Below is a small trained network, with its code and all its weights. Each question gives an input and a class and asks what happens when units are switched off, that is, made to give their printed mean instead of their output.

import numpy as np


def w(rows, s, z=0):
    codes = np.array(rows[::2]) - 128.0
    scale = np.full(codes.shape[1], s)
    scale[-1] = z or s
    return codes * scale


def f(y):
    return np.maximum(y, 0)


def log_softmax(a):
    a = a - a.max(-1, keepdims=True)
    return a - np.log(np.exp(a).sum(-1, keepdims=True))


def net(x, mask):
    res = np.array(x, float).reshape(1, 2) / 4 @ E
    y = f(res @ A[0][:, :-1].T + A[0][:, -1])
    res = res + np.where(mask, y, B[0][:, -1]) @ B[0][:, :-1]
    return log_softmax(res[-1] @ U[:, :-1].T + U[:, -1])


A, B = {}, {}
E = w([
[200,189,57,153,29,135,185,199,201],'x0',
[176,105,70,9,72,87,138,61,169],'x1',
],0.013)
A[0] = w([
[168,188,86,129,83,75,205,161,172,1],'neuron 0',
[81,93,168,238,184,221,170,159,89,62],'neuron 1',
[153,69,73,44,67,39,77,70,128,103],'neuron 2',
[91,72,124,29,211,2,28,46,17,48],'neuron 3',
[169,53,80,12,98,44,131,131,107,80],'neuron 4',
[124,138,40,95,51,143,165,150,142,235],'neuron 5',
],0.0088,0.0095)
B[0] = w([
[80,113,182,137,55,218,210,138,133,184],'neuron 0',
[125,226,95,145,113,113,181,119,51,208],'neuron 1',
[135,203,81,179,155,105,129,173,74,226],'neuron 2',
[126,145,172,122,96,189,176,88,162,249],'neuron 3',
[164,163,93,174,36,95,115,197,41,212],'neuron 4',
[163,151,248,125,145,165,75,112,108,243],'neuron 5',
],0.012,0.016)
U = w([
[152,218,43,225,98,96,157,190,62,89],'0',
[135,143,204,94,64,248,218,82,148,72],'1',
[175,179,182,100,160,111,41,78,101,254],'2',
[180,16,64,78,189,98,125,120,161,106],'3',
[156,33,34,33,160,91,40,105,124,99],'4',
[69,116,84,117,135,12,109,136,245,103],'5',
[136,2,50,49,162,122,93,115,169,99],'6',
],0.0084,0.017)

Each question gives the input, the list of numbers given to net, and the class t.
The units are the neurons (one row each of A and B). Each row of codes is followed by its name. A weight is (code - 128) times the scale printed after its matrix; where a second scale follows, it is the last column's (A, B and U).
mask holds one flag per neuron, in row order. A switched-off neuron (its flag False) gives its mean, the last column of its row in B, instead of its output. The means were averaged over made-up inputs and are rounded, as every weight is.
A unit's drop is (log p(t) with every unit on - log p(t) with that unit switched off) / (log p(t) with every unit on - log p(t) with every unit switched off).
The circuit of an input: a set's keep is (log p(t) with only the set's units on - log p(t) with every unit switched off) / (log p(t) with every unit on - log p(t) with every unit switched off). Starting from all 6 units, units are removed one at a time, each time the one whose removal leaves the highest keep (on an exact tie, the one counted first), for as long as the keep stays at least 0.8.
circuit, biggest first: the units of the circuit, biggest drop first
unit that matters most: the unit with the biggest drop
top k neurons: the k neurons with the biggest drops, biggest first
drop of u: that unit's drop, to one decimal
input [-6,4], class 1: unit that matters most	neuron 3
input [7,5], class 1: top 2 neurons	[neuron 0; neuron 5]
input [1,-3], class 2: circuit, biggest first	[neuron 4; neuron 3]
input [0,-2], class 2: top 2 neurons	[neuron 4; neuron 2]
input [-8,8], class 0: top 4 neurons	[neuron 2; neuron 4; neuron 5; neuron 0]
input [-5,-4], class 1: top 3 neurons	[neuron 2; neuron 4; neuron 3]
input [-6,-7], class 0: top 2 neurons	[neuron 1; neuron 5]
input [5,3], class 1: top 2 neurons	[neuron 0; neuron 5]
input [0,3], class 2: top 2 neurons	[neuron 1; neuron 0]
input [-8,-6], class 1: top 2 neurons	[neuron 3; neuron 2]
input [1,6], class 0: top 2 neurons	[neuron 4; neuron 2]
input [4,0], class 1: top 2 neurons	[neuron 0; neuron 2]
input [-8,-8], class 0: top 3 neurons	[neuron 1; neuron 5; neuron 0]
input [-3,6], class 0: circuit, biggest first	[neuron 4]
input [-5,4], class 1: top 2 neurons	[neuron 3; neuron 1]
input [3,-1], class 2: drop of neuron 3	0.7
input [-2,5], class 0: drop of neuron 3	0.0
input [2,1], class 2: drop of neuron 0	0.1
